Here is a tiny trained network, its code and every weight. The questions are about switching its units off for an input and a class, where a switched-off unit gives its printed mean instead of its output.

import numpy as np


def w(rows, s, z=0):
    codes = np.array(rows[::2]) - 128.0
    scale = np.full(codes.shape[1], s)
    scale[-1] = z or s
    return codes * scale


def norm(h):
    return h / np.sqrt((h * h).mean(-1, keepdims=True) + 1e-5)


def f(y):
    return np.maximum(y, 0)


def log_softmax(a):
    a = a - a.max(-1, keepdims=True)
    return a - np.log(np.exp(a).sum(-1, keepdims=True))


def net(x, mask):
    res = np.array(x, float).reshape(1, 6) / 4 @ E
    u = 0
    for l in range(2):
        y = f(norm(res) @ A[l][:, :-1].T + A[l][:, -1])
        res = res + np.where(mask[u : u + 14], y, B[l][:, -1]) @ B[l][:, :-1]
        u += 14
    return log_softmax(norm(res)[-1] @ U[:, :-1].T + U[:, -1])


A, B = {}, {}
E = w([
[40,122,243,34,175,28,104,134,83,164],'x0',
[117,150,155,137,129,141,147,113,134,130],'x1',
[95,142,119,154,163,154,152,203,2,52],'x2',
[124,135,127,126,144,142,110,132,136,146],'x3',
[138,102,138,144,75,107,127,149,102,118],'x4',
[61,252,13,148,78,59,123,120,81,181],'x5',
],0.0072)
A[0] = w([
[128,175,126,110,165,160,157,233,60,61,151],'L0N1',
[103,162,119,177,129,59,128,110,140,141,145],'L0N2',
[224,79,130,144,126,244,170,164,160,112,252],'L0N3',
[110,89,208,110,116,87,108,101,180,136,97],'L0N4',
[102,198,82,159,95,113,111,149,165,99,107],'L0N5',
[116,184,40,171,90,131,153,153,139,169,139],'L0N6',
[126,181,158,166,115,142,86,185,226,47,68],'L0N7',
[161,155,168,152,140,68,120,119,219,67,140],'L0N8',
[110,55,202,107,187,116,167,153,112,185,81],'L0N9',
[75,223,81,124,94,76,120,132,88,196,33],'L0N10',
[60,126,209,84,180,2,52,88,72,146,45],'L0N11',
[116,118,180,81,162,56,125,164,138,121,126],'L0N12',
[116,122,86,175,152,68,194,147,81,85,130],'L0N13',
[81,133,113,159,106,156,99,87,131,131,35],'L0N14',
],0.008,0.0036)
B[0] = w([
[113,147,127,135,181,229,115,118,46,47,210],'L0N1',
[101,100,112,88,69,119,89,119,156,101,170],'L0N2',
[48,95,65,86,102,110,188,149,113,182,254],'L0N3',
[163,148,64,163,195,121,70,176,153,147,185],'L0N4',
[161,144,169,111,184,73,77,116,105,85,177],'L0N5',
[179,147,211,181,112,168,102,68,129,119,207],'L0N6',
[94,155,103,127,119,137,171,123,140,124,149],'L0N7',
[130,134,183,192,128,79,130,164,127,151,165],'L0N8',
[196,146,183,100,84,123,124,109,126,63,194],'L0N9',
[95,77,66,175,71,156,254,139,133,132,205],'L0N10',
[154,40,75,77,151,151,190,189,143,136,232],'L0N11',
[152,191,176,177,142,209,106,93,195,109,190],'L0N12',
[116,143,126,133,169,182,92,142,154,212,176],'L0N13',
[127,106,138,97,103,116,103,132,106,145,137],'L0N14',
],0.0076,0.0099)
A[1] = w([
[117,66,139,108,146,100,86,78,182,155,162],'L1N1',
[165,105,153,72,78,104,77,129,189,163,58],'L1N2',
[63,102,85,162,62,107,206,128,96,161,112],'L1N3',
[211,136,87,165,102,75,136,74,193,184,37],'L1N4',
[214,136,220,142,195,101,1,165,133,53,95],'L1N5',
[48,147,113,101,164,159,75,156,96,87,46],'L1N6',
[66,130,106,106,24,96,122,80,221,216,93],'L1N7',
[166,109,137,89,128,54,201,158,220,219,84],'L1N8',
[96,114,96,185,145,252,68,170,119,175,80],'L1N9',
[164,198,124,196,112,118,35,51,100,110,117],'L1N10',
[79,157,99,145,166,124,189,106,145,182,249],'L1N11',
[209,89,113,124,53,118,156,100,255,178,118],'L1N12',
[65,99,109,24,133,181,172,204,151,142,133],'L1N13',
[177,134,158,134,44,115,34,6,214,143,73],'L1N14',
],0.0082,0.0019)
B[1] = w([
[146,123,64,196,125,100,167,166,84,133,166],'L1N1',
[179,169,120,202,156,123,155,150,133,134,167],'L1N2',
[136,137,148,118,201,115,143,153,152,109,225],'L1N3',
[55,104,113,50,129,167,108,129,107,98,196],'L1N4',
[195,201,205,56,184,134,105,137,165,78,189],'L1N5',
[131,104,108,107,84,56,146,104,139,183,169],'L1N6',
[135,108,138,107,90,130,121,73,129,181,218],'L1N7',
[162,107,132,246,115,1,119,130,120,193,220],'L1N8',
[146,129,134,155,142,73,145,151,158,116,205],'L1N9',
[210,231,182,166,157,218,74,107,164,175,175],'L1N10',
[143,77,141,134,93,116,118,165,102,110,189],'L1N11',
[105,140,149,74,109,89,72,108,156,200,254],'L1N12',
[51,151,97,132,88,144,116,75,91,80,249],'L1N13',
[77,156,121,48,129,180,91,156,102,33,194],'L1N14',
],0.01)
U = w([
[83,46,90,144,61,30,134,93,140,229,185],'0',
[36,81,53,160,121,152,217,156,61,66,181],'1',
[111,194,151,62,83,197,43,74,156,163,117],'2',
[225,194,124,254,163,207,131,119,97,131,118],'3',
[210,154,185,116,186,40,84,181,203,155,5],'4',
[168,128,198,52,177,194,153,140,109,41,115],'5',
],0.018,0.0021)

Each question gives the input, the list of numbers given to net, and the class t.
The units are the neurons (one row each of A and B). Each row of codes is followed by its name. A weight is (code - 128) times the scale printed after its matrix; where a second scale follows, it is the last column's (A, B and U).
mask holds one flag per neuron, layer by layer. A switched-off neuron (its flag False) gives its mean, the last column of its row in B, instead of its output. The means were averaged over made-up inputs and are rounded, as every weight is.
A unit's drop is (log p(t) with every unit on - log p(t) with that unit switched off) / (log p(t) with every unit on - log p(t) with every unit switched off).
The circuit of an input: a set's keep is (log p(t) with only the set's units on - log p(t) with every unit switched off) / (log p(t) with every unit on - log p(t) with every unit switched off). Starting from the 12 units with the biggest drops (on a tie, the unit counted first), units are removed one at a time, each time the one whose removal leaves the highest keep (on an exact tie, the one counted first), for as long as the keep stays at least 0.8.
units of the circuit, in order: the units of the circuit, biggest drop first
unit that matters most: the unit with the biggest drop
top k neurons: the k neurons with the biggest drops, biggest first
k most important neurons of layer l: the k neurons of layer l with the biggest drops, biggest first
drop when u is switched off: that unit's drop, to one decimal
input [1,5,0,-1,7,-8], class 4: 2 most important neurons of layer 0	(L0N1; L0N10)
input [-7,-2,-1,-4,-1,-1], class 0: units of the circuit, in order	(L0N3)
input [5,-4,8,0,5,0], class 5: top 2 neurons	(L0N3; L0N10)
input [-8,-5,-8,1,8,1], class 2: top 4 neurons	(L0N11; L0N6; L1N14; L0N10)
input [-2,5,1,6,7,8], class 3: top 3 neurons	(L0N6; L0N10; L1N12)
input [0,-8,8,7,6,-7], class 1: 3 most important neurons of layer 0	(L0N3; L0N6; L0N5)
input [8,-4,1,8,-6,-1], class 5: top 3 neurons	(L0N3; L0N9; L1N12)
input [4,3,0,-4,2,-4], class 4: top 3 neurons	(L0N1; L0N11; L0N4)
input [8,-3,0,-3,0,-8], class 4: top 3 neurons	(L0N1; L0N4; L0N11)
input [1,3,-8,-2,8,-1], class 4: top 3 neurons	(L0N10; L0N3; L0N4)
input [6,-2,4,3,1,1], class 1: top 2 neurons	(L0N11; L0N6)
input [-8,-2,-5,6,4,1], class 2: 4 most important neurons of layer 0	(L0N11; L0N6; L0N10; L0N5)
input [3,1,-2,-2,8,-2], class 4: 2 most important neurons of layer 0	(L0N11; L0N1)
input [-4,2,-1,-7,2,-3], class 0: unit that matters most	L0N1
input [-1,3,3,4,0,5], class 3: top 2 neurons	(L0N6; L0N3)
input [1,5,-2,7,-3,-1], class 4: 2 most important neurons of layer 0	(L0N3; L0N10)
input [-8,2,-1,-7,-4,-2], class 0: top 2 neurons	(L0N3; L0N1)
input [8,-7,1,0,-7,7], class 1: 2 most important neurons of layer 1	(L1N12; L1N13)
input [-7,4,-7,-1,7,-2], class 0: drop when L0N3 is switched off	0.9
input [3,6,0,-7,1,-4], class 4: drop when L0N6 is switched off	0.1
input [0,0,-3,-6,-5,-4], class 0: drop when L0N3 is switched off	1.7
input [-7,-6,-8,-8,2,2], class 2: unit that matters most	L0N11
input [1,3,0,-7,-1,-1], class 4: drop when L0N1 is switched off	0.5
